Here is a tiny trained network, its code and every weight. The questions are about switching its units off for an input and a class, where a switched-off unit gives its printed mean instead of its output.

import numpy as np


def w(rows, s, z=0):
    codes = np.array(rows[::2]) - 128.0
    scale = np.full(codes.shape[1], s)
    scale[-1] = z or s
    return codes * scale


def f(y):
    return y / 2 * (1 + np.tanh(0.7978845608 * (y + 0.044715 * y**3)))


def log_softmax(a):
    a = a - a.max(-1, keepdims=True)
    return a - np.log(np.exp(a).sum(-1, keepdims=True))


def net(x, mask):
    res = np.array(x, float).reshape(1, 8) / 4 @ E
    y = f(res @ A[0][:, :-1].T + A[0][:, -1])
    res = res + np.where(mask, y, B[0][:, -1]) @ B[0][:, :-1]
    return log_softmax(res[-1] @ U[:, :-1].T + U[:, -1])


A, B = {}, {}
E = w([
[150,104,193,16,176,35],'x0',
[159,141,200,253,159,25],'x1',
[199,73,40,150,120,65],'x2',
[132,132,128,130,132,130],'x3',
[135,250,43,115,220,45],'x4',
[216,184,151,119,54,157],'x5',
[123,127,126,127,119,123],'x6',
[130,129,129,129,131,129],'x7',
],0.0065)
A[0] = w([
[140,196,126,85,109,95,89],'n0',
[116,150,96,188,142,195,42],'n1',
[64,124,95,176,123,132,62],'n2',
[91,115,84,38,111,137,172],'n3',
[139,66,171,149,104,126,40],'n4',
[96,186,95,145,126,118,38],'n5',
[152,81,53,87,141,170,179],'n6',
[164,84,108,192,136,60,181],'n7',
[168,79,108,68,158,76,159],'n8',
[103,71,125,116,119,144,41],'n9',
[200,128,170,51,143,105,203],'n10',
[69,69,139,138,206,93,62],'n11',
[31,197,150,70,109,170,192],'n12',
[137,110,85,73,141,175,52],'n13',
[172,94,64,130,91,116,254],'n14',
[148,77,182,151,103,162,65],'n15',
[184,119,177,60,111,87,83],'n16',
[120,118,66,52,103,166,70],'n17',
[152,98,149,58,146,71,41],'n18',
[67,187,181,145,157,181,91],'n19',
[45,54,102,148,163,110,179],'n20',
[225,196,211,183,84,105,162],'n21',
[137,224,66,108,155,127,86],'n22',
[107,1,130,113,44,156,102],'n23',
[26,62,111,96,180,105,132],'n24',
[126,150,189,40,158,83,52],'n25',
[183,45,46,163,135,95,104],'n26',
[177,149,146,104,88,126,15],'n27',
[120,119,172,60,116,76,31],'n28',
[50,131,114,166,57,71,229],'n29',
[118,97,145,112,92,131,24],'n30',
[44,196,241,155,145,118,138],'n31',
[210,154,80,41,104,201,105],'n32',
[100,196,187,147,149,153,53],'n33',
[64,65,108,144,167,107,114],'n34',
[89,218,48,197,113,150,139],'n35',
[114,76,197,151,68,146,71],'n36',
[149,122,167,218,139,96,15],'n37',
[148,129,188,184,153,82,21],'n38',
[112,114,173,198,166,36,146],'n39',
[196,88,91,170,148,117,82],'n40',
[122,186,100,119,144,89,80],'n41',
[132,154,59,63,142,122,59],'n42',
[180,157,179,185,125,118,31],'n43',
[155,155,34,218,80,209,86],'n44',
[211,190,126,77,22,140,65],'n45',
[130,206,117,120,175,91,54],'n46',
],0.0091,0.0061)
B[0] = w([
[163,82,96,143,192,156,161],'n0',
[152,21,96,200,58,123,149],'n1',
[148,110,78,172,100,147,135],'n2',
[60,132,165,181,122,142,213],'n3',
[116,89,47,60,197,98,141],'n4',
[156,55,50,89,145,119,129],'n5',
[80,171,168,127,105,46,199],'n6',
[119,141,184,100,96,79,228],'n7',
[153,131,188,155,75,133,210],'n8',
[93,85,34,77,150,90,126],'n9',
[181,116,159,216,132,187,242],'n10',
[148,156,63,191,163,189,168],'n11',
[133,182,176,113,96,66,254],'n12',
[54,111,54,136,78,87,144],'n13',
[191,180,226,130,127,83,235],'n14',
[156,104,93,96,213,76,165],'n15',
[159,99,95,174,100,200,175],'n16',
[22,139,104,154,104,105,173],'n17',
[136,23,111,176,46,163,163],'n18',
[236,136,94,137,84,77,180],'n19',
[181,192,117,151,145,159,206],'n20',
[75,200,112,167,187,170,251],'n21',
[118,83,139,57,221,95,199],'n22',
[146,107,132,63,211,71,219],'n23',
[171,177,69,179,159,202,203],'n24',
[179,33,109,165,70,173,191],'n25',
[184,202,99,72,87,104,186],'n26',
[165,136,19,163,118,110,120],'n27',
[156,44,31,217,14,135,149],'n28',
[110,135,188,152,154,215,208],'n29',
[108,58,4,108,139,64,118],'n30',
[170,186,155,89,51,47,235],'n31',
[57,196,107,174,133,90,208],'n32',
[189,113,97,80,75,44,148],'n33',
[186,192,92,152,136,147,164],'n34',
[158,40,169,119,138,173,217],'n35',
[167,94,106,69,230,82,187],'n36',
[22,129,49,114,41,92,156],'n37',
[19,85,30,168,88,77,157],'n38',
[43,128,146,144,134,145,244],'n39',
[139,153,93,58,87,70,152],'n40',
[141,77,123,60,177,128,167],'n41',
[88,81,136,98,144,63,166],'n42',
[34,119,2,136,105,118,146],'n43',
[179,47,161,164,71,197,222],'n44',
[179,175,7,153,204,200,187],'n45',
[134,32,125,71,193,100,182],'n46',
],0.0081,0.0065)
U = w([
[141,5,89,164,68,176,92],'0',
[108,46,59,45,246,87,37],'1',
[2,156,63,150,107,95,77],'2',
[122,156,176,139,166,146,255],'3',
[119,158,169,139,159,142,242],'4',
[143,221,33,167,193,194,3],'5',
[169,183,125,92,64,63,17],'6',
[106,148,185,130,173,157,199],'7',
],0.011,0.0079)

Each question gives the input, the list of numbers given to net, and the class t.
The units are the neurons (one row each of A and B). Each row of codes is followed by its name. A weight is (code - 128) times the scale printed after its matrix; where a second scale follows, it is the last column's (A, B and U).
mask holds one flag per neuron, in row order. A switched-off neuron (its flag False) gives its mean, the last column of its row in B, instead of its output. The means were averaged over made-up inputs and are rounded, as every weight is.
A unit's drop is (log p(t) with every unit on - log p(t) with that unit switched off) / (log p(t) with every unit on - log p(t) with every unit switched off).
The circuit of an input: a set's keep is (log p(t) with only the set's units on - log p(t) with every unit switched off) / (log p(t) with every unit on - log p(t) with every unit switched off). Starting from the 12 units with the biggest drops (on a tie, the unit counted first), units are removed one at a time, each time the one whose removal leaves the highest keep (on an exact tie, the one counted first), for as long as the keep stays at least 0.8.
circuit, biggest first: the units of the circuit, biggest drop first
unit that matters most: the unit with the biggest drop
top k neurons: the k neurons with the biggest drops, biggest first
input [-4,-4,7,1,2,-1,6,-5], class 6: circuit, biggest first -> n26; n14
input [-7,-6,2,-5,-8,2,6,4], class 1: unit that matters most -> n23
input [6,-1,1,3,3,5,5,-1], class 0: circuit, biggest first -> n25; n18; n16
input [-5,-2,-2,2,-4,-7,1,2], class 5: top 3 neurons -> n24; n20; n34
input [-6,2,8,8,8,1,-8,-7], class 1: circuit, biggest first -> n22; n46
input [4,-8,5,4,3,5,7,-5], class 2: circuit, biggest first -> n32; n17
input [-7,-1,-1,-3,5,-7,5,2], class 0: circuit, biggest first -> n35; n1
input [-2,-8,0,-3,-1,6,-8,1], class 2: circuit, biggest first -> n32; n17
input [7,5,-7,6,4,8,6,7], class 5: circuit, biggest first -> n21; n45
input [-3,7,3,-2,-4,8,-2,1], class 5: top 2 neurons -> n21; n45
input [2,8,1,3,2,-7,-5,3], class 2: circuit, biggest first -> n38; n37
input [-6,-3,7,4,-1,-8,-3,7], class 5: top 2 neurons -> n20; n24
input [7,5,-6,-8,-8,3,-5,0], class 1: circuit, biggest first -> n36; n4
input [-7,5,8,-3,-2,-1,0,2], class 6: circuit, biggest first -> n26
input [6,4,8,-1,1,-8,3,-7], class 5: circuit, biggest first -> n11; n24
input [-4,-5,-8,1,-6,3,-4,-2], class 6: top 2 neurons -> n12; n19
input [-1,4,5,-1,-6,-3,4,1], class 1: top 2 neurons -> n23; n4
input [-8,0,-7,-7,5,7,-6,-7], class 0: circuit, biggest first -> n44; n1
input [1,-1,-3,6,0,-8,-4,0], class 5: circuit, biggest first -> n24; n11
input [-4,-8,8,-3,-5,-7,-6,8], class 2: circuit, biggest first -> n6
input [-8,-5,0,5,-1,0,-7,2], class 0: top 2 neurons -> n44; n1
input [-1,6,-8,-7,3,6,7,-4], class 6: top 2 neurons -> n31; n33
input [6,7,2,1,-3,4,-7,3], class 2: top 2 neurons -> n21; n38
input [7,-6,-5,0,0,-3,-1,-2], class 0: top 2 neurons -> n25; n28
input [-8,0,5,3,8,-1,3,-5], class 0: top 3 neurons -> n44; n35; n1
input [2,8,1,1,7,-7,4,7], class 2: top 2 neurons -> n39; n38
input [-7,-8,8,-6,-8,7,-6,1], class 1: circuit, biggest first -> n23
input [5,6,-1,0,0,4,-4,0], class 2: top 3 neurons -> n38; n43; n21
input [-5,0,7,-6,-4,-8,-5,-8], class 3: top 3 neurons -> n14; n7; n45
input [5,-1,-6,1,4,-1,5,-3], class 6: top 3 neurons -> n31; n12; n21
